Below is a small trained network, with its code and all its weights. Each question gives an input and a class and asks what happens when units are switched off, that is, made to give their printed mean instead of their output.

import numpy as np


def w(rows, s, z=0):
    codes = np.array(rows[::2]) - 128.0
    scale = np.full(codes.shape[1], s)
    scale[-1] = z or s
    return codes * scale


def norm(h):
    return h / np.sqrt((h * h).mean(-1, keepdims=True) + 1e-5)


def f(y):
    return y / 2 * (1 + np.tanh(0.7978845608 * (y + 0.044715 * y**3)))


def log_softmax(a):
    a = a - a.max(-1, keepdims=True)
    return a - np.log(np.exp(a).sum(-1, keepdims=True))


def net(x, mask):
    res = np.array(x, float).reshape(1, 7) / 4 @ E
    u = 0
    for l in range(4):
        y = f(norm(res) @ A[l][:, :-1].T + A[l][:, -1])
        res = res + np.where(mask[u : u + 4], y, B[l][:, -1]) @ B[l][:, :-1]
        u += 4
    return log_softmax(norm(res)[-1] @ U[:, :-1].T + U[:, -1])


A, B = {}, {}
E = w([
[104,109,141,148,156,101,36,141,80,113,131],'x0',
[121,87,134,132,153,117,162,202,124,187,156],'x1',
[131,108,117,84,99,83,79,129,146,120,109],'x2',
[107,195,247,151,110,128,93,88,158,154,121],'x3',
[115,112,163,189,145,135,86,111,195,133,70],'x4',
[124,210,136,146,98,105,107,129,122,114,95],'x5',
[52,132,132,130,167,74,129,138,166,122,135],'x6',
],0.011)
A[0] = w([
[178,253,104,87,86,149,163,142,165,87,212,5],'L0N1',
[176,148,114,169,91,39,145,213,139,148,123,184],'L0N2',
[76,210,135,137,38,194,173,118,166,195,148,76],'L0N3',
[240,207,143,169,162,166,138,25,140,103,95,45],'L0N4',
],0.0065,0.0032)
B[0] = w([
[145,1,104,42,58,122,188,158,145,117,169,205],'L0N1',
[203,221,155,133,146,120,158,127,106,38,132,192],'L0N2',
[97,83,77,158,88,40,192,49,36,132,134,232],'L0N3',
[70,57,89,62,62,179,154,80,15,89,63,254],'L0N4',
],0.0094,0.0034)
A[1] = w([
[189,117,172,15,180,227,190,129,225,196,167,32],'L1N1',
[184,190,138,248,146,160,186,179,74,254,244,7],'L1N2',
[165,46,37,45,103,120,164,105,144,195,64,178],'L1N3',
[104,135,46,4,209,142,39,204,89,93,148,176],'L1N4',
],0.0049,0.0019)
B[1] = w([
[229,77,174,205,144,70,118,40,207,207,152,150],'L1N1',
[178,143,162,90,245,100,61,140,102,179,140,173],'L1N2',
[118,117,202,182,96,96,159,109,76,78,183,254],'L1N3',
[123,151,98,181,118,125,100,102,30,53,162,238],'L1N4',
],0.011,0.004)
A[2] = w([
[181,135,71,89,157,116,168,201,132,96,227,106],'L2N1',
[95,109,72,135,176,210,204,128,112,251,99,5],'L2N2',
[155,79,2,157,178,84,35,140,49,129,169,124],'L2N3',
[123,17,119,140,142,153,84,161,161,26,179,156],'L2N4',
],0.007,0.0021)
B[2] = w([
[22,154,185,56,129,178,157,126,122,116,73,199],'L2N1',
[235,194,96,188,125,141,98,133,158,157,76,132],'L2N2',
[185,11,7,130,76,227,150,135,83,35,127,253],'L2N3',
[81,59,50,110,25,81,254,73,101,122,166,200],'L2N4',
],0.0082,0.0063)
A[3] = w([
[73,2,99,172,112,164,104,79,160,87,126,157],'L3N1',
[14,158,159,95,150,80,107,121,93,42,95,185],'L3N2',
[113,136,170,86,175,55,125,153,203,195,158,128],'L3N3',
[209,154,140,118,196,204,129,170,56,163,137,3],'L3N4',
],0.0084,0.0028)
B[3] = w([
[159,254,124,91,62,118,137,120,61,157,102,254],'L3N1',
[167,83,108,144,109,137,90,98,207,206,134,224],'L3N2',
[45,115,120,225,136,86,193,140,81,142,249,166],'L3N3',
[205,87,121,161,181,90,144,254,116,123,46,152],'L3N4',
],0.009,0.0082)
U = w([
[220,85,153,155,221,130,164,208,77,143,85,104],'0',
[101,89,195,199,190,65,151,79,143,204,195,104],'1',
[130,171,186,166,74,134,39,29,166,187,57,115],'2',
[154,100,79,92,44,143,200,85,3,80,125,187],'3',
[152,135,134,85,120,157,181,157,234,92,101,3],'4',
],0.011,0.0048)

Each question gives the input, the list of numbers given to net, and the class t.
The units are the neurons (one row each of A and B). Each row of codes is followed by its name. A weight is (code - 128) times the scale printed after its matrix; where a second scale follows, it is the last column's (A, B and U).
mask holds one flag per neuron, layer by layer. A switched-off neuron (its flag False) gives its mean, the last column of its row in B, instead of its output. The means were averaged over made-up inputs and are rounded, as every weight is.
A unit's drop is (log p(t) with every unit on - log p(t) with that unit switched off) / (log p(t) with every unit on - log p(t) with every unit switched off).
The circuit of an input: a set's keep is (log p(t) with only the set's units on - log p(t) with every unit switched off) / (log p(t) with every unit on - log p(t) with every unit switched off). Starting from the 12 units with the biggest drops (on a tie, the unit counted first), units are removed one at a time, each time the one whose removal leaves the highest keep (on an exact tie, the one counted first), for as long as the keep stays at least 0.8.
circuit, biggest first: the units of the circuit, biggest drop first
k most important neurons: the k neurons with the biggest drops, biggest first
k most important neurons of layer l: the k neurons of layer l with the biggest drops, biggest first
drop of u: that unit's drop, to one decimal
input [1,1,2,8,-5,5,0], class 2: most important neuron of layer 3	[L3N2]
input [1,6,2,7,-6,0,-6], class 0: 2 most important neurons	[L3N4 L1N2]
input [-4,7,-7,2,8,-6,-7], class 0: 2 most important neurons	[L3N4 L2N2]
input [7,6,-6,6,-3,8,-1], class 0: circuit, biggest first	[L1N2 L3N4]
input [-1,7,5,1,3,8,-2], class 2: 2 most important neurons	[L0N2 L2N3]
input [7,1,-6,7,-2,-6,0], class 1: 2 most important neurons of layer 3	[L3N3 L3N1]
input [5,-1,8,-1,5,5,-1], class 2: 2 most important neurons	[L0N1 L0N4]
input [0,-7,-1,0,0,1,4], class 2: 2 most important neurons of layer 2	[L2N3 L2N4]
input [-5,8,0,-8,2,3,-1], class 0: 4 most important neurons	[L0N4 L0N2 L0N1 L1N2]
input [0,-6,-4,5,-2,8,5], class 2: 2 most important neurons	[L3N2 L2N3]
input [-6,3,-6,7,-1,6,7], class 1: 2 most important neurons	[L2N3 L3N1]
input [-2,8,2,2,-4,-1,-3], class 0: 2 most important neurons	[L3N4 L1N2]
input [1,8,-6,-5,-5,-3,-7], class 0: 3 most important neurons	[L1N2 L3N4 L0N4]
input [-6,7,0,4,8,-7,-5], class 1: most important neuron	[L1N1]
input [7,-6,-7,6,-4,-7,4], class 2: 2 most important neurons of layer 3	[L3N3 L3N2]
input [-4,-5,8,4,-5,8,6], class 2: 2 most important neurons of layer 2	[L2N3 L2N4]
input [7,8,0,8,-2,1,-7], class 0: drop of L3N4	0.2
input [-5,6,-3,-1,6,5,-1], class 0: drop of L1N2	0.1
input [3,-4,-1,6,2,-5,-1], class 2: drop of L2N3	0.2
input [7,-5,3,2,-1,1,8], class 2: circuit, biggest first	[L3N2]
